Read these off the table that follows. Indices start at 1.
1) Which number is the entry in row 2 and column 2?
2) Which number is the entry at row 1, column 2?
3) Which number is the bottom-right entry?
4) Which number is the entry in the bottom-left corner?
5) Which number is the entry at row 3, column 2?
6) Which number is the entry in the top-left corner?
7) Which number is the entry in the top-right corner?
8) Which number is the smallest entry?
[[ 13   3 -10   7  -7  -2  -9  13   3   7 -14   4]
 [  3  -1   2   1   6  -2  10   7 -17  -1  -2  14]
 [  0  -1  -4   1  -8  -4  -4  -1  -2  -2  -4   3]
 [ -1  -4  14   6   8 -10  13  -7   3 -14  14  -2]
 [  4 -26   3  14  -1  10   3 -16   7 -23  12 -21]
 [-28   7  -1 -10 -17  -2  -6 -20  19  -7  11 -22]
 [  1   7   1   8   0  -6   1   2  13   2   2  -8]
 [  7   4  -9 -14   1  18 -23   4   9  23 -11  -6]
 [ -9  15   9  -3   5  -4  13   9   2   2   5   1]
 [-26  -1  -2  25 -31 -39  21 -18   1 -41  13  -3]]
1) -1
2) 3
3) -3
4) -26
5) -1
6) 13
7) 4
8) -41

grid =
[[-13 -20   6  52  37  21  47 -12   5 -52  -9  -1   2]
 [-28   5 -27  21 -23  35  52 -30  29  37 -23 -53  50]]
Indices start at 1.
The entry just right of 35: 52
Give the entry at row 1, column 3.
A: 6
Give the entry directly below -13.
A: -28
The entry at row 1, column 1 is -13
The entry just left of 47 -> 21
The entry at row 1, column 2 -> -20
The entry directly above the smallest entry is -1
The entry just left of the smallest entry is -23
Give the bottom entry of the column that holds the smallest entry.
A: -53
Give the bottom-right entry.
A: 50

Read these off the array that follows. Counting starts at 1.
1) Read off the entry in row 3 and column 2.
2) Read off the entry at row 2, column 3.
3) Read off the entry in the top-right corner.
4) Read off the entry directly above the smallest entry.
5) Read off the entry directly above 1.
6) Read off the entry directly below 29.
7) Read off the bottom-right entry.
8) Read off the entry at row 1, column 1.
[[  4  15   4   9  34  16  32 -23  29  -5  28  34   9 -21  24  33]
 [ 40  10  -7  28   0  44  28  32  24  27  12   7  -6   0 -33  21]
 [ 44  22  10  31 -28  19  20  16  -8  16   6  14  -1   2  44 -26]
 [ -3  -8 -10  12  26  -2  16 -12  30 -21   8   5 -13  41  24  16]
 [ 25  15   7  14   2   7   5  30  48  23   1   4  17  -6  27   3]]
1) 22
2) -7
3) 33
4) 24
5) 8
6) 24
7) 3
8) 4

[[ -7  -7   2  -1   2  10   0   1   8  -7  -6   0]
 [  1   0   0   0  -1  -1   0  -1   0   0   1   1]
 [-20 -22   6  -1   8  33  -7   5  25 -18 -18   0]
 [ -2  -2   0  -1   0   3   0   0   2  -2  -2   0]
 [ -4  -4   1  -1   1   6  -1   0   5  -4  -3  -1]
 [ 31  27  -6   1  -5 -44   2  -8 -36  25  29   1]
 [ -6  -7   2  -1   2  10  -1   1   8  -7  -6   0]
 [ -7  -8   2  -1   2  11  -1   1   9  -7  -7   0]
 [ -2  -2   1  -1   0   3   0   0   3  -2  -2   0]
 [ 21  24  -6   5  -7 -32   2  -1 -24  23  15   0]
 [ -6  -6   1  -1   1   8   0   1   6  -5  -4   0]
 [-10 -10   2  -2   2  14  -1   2  11 -10  -8   0]
 [-10 -11   2  -1   1  15   0   1  13  -9  -9   0]]
Counting starts at 1.
The bottom-left entry -> -10
The entry at row 2, column 1 is 1
The entry in row 1 and column 3?
Answer: 2
The top entry of the column that holds the smallest entry?
Answer: 10
The entry in row 3 and column 3: 6
The entry directly above 33?
Answer: -1
The entry in the bottom-right corner?
Answer: 0
The entry at row 3, column 2: -22
The entry at row 2, column 2?
Answer: 0
The top-left entry is -7
The maximum is 33
The entry in row 1 and column 2?
Answer: -7
The entry in the top-right corner?
Answer: 0
The entry directly below the largest entry -> 3
The entry just left of the smallest entry?
Answer: -5
The bottom entry of the column that holds the smallest entry?
Answer: 15
The entry at row 3, column 1?
Answer: -20
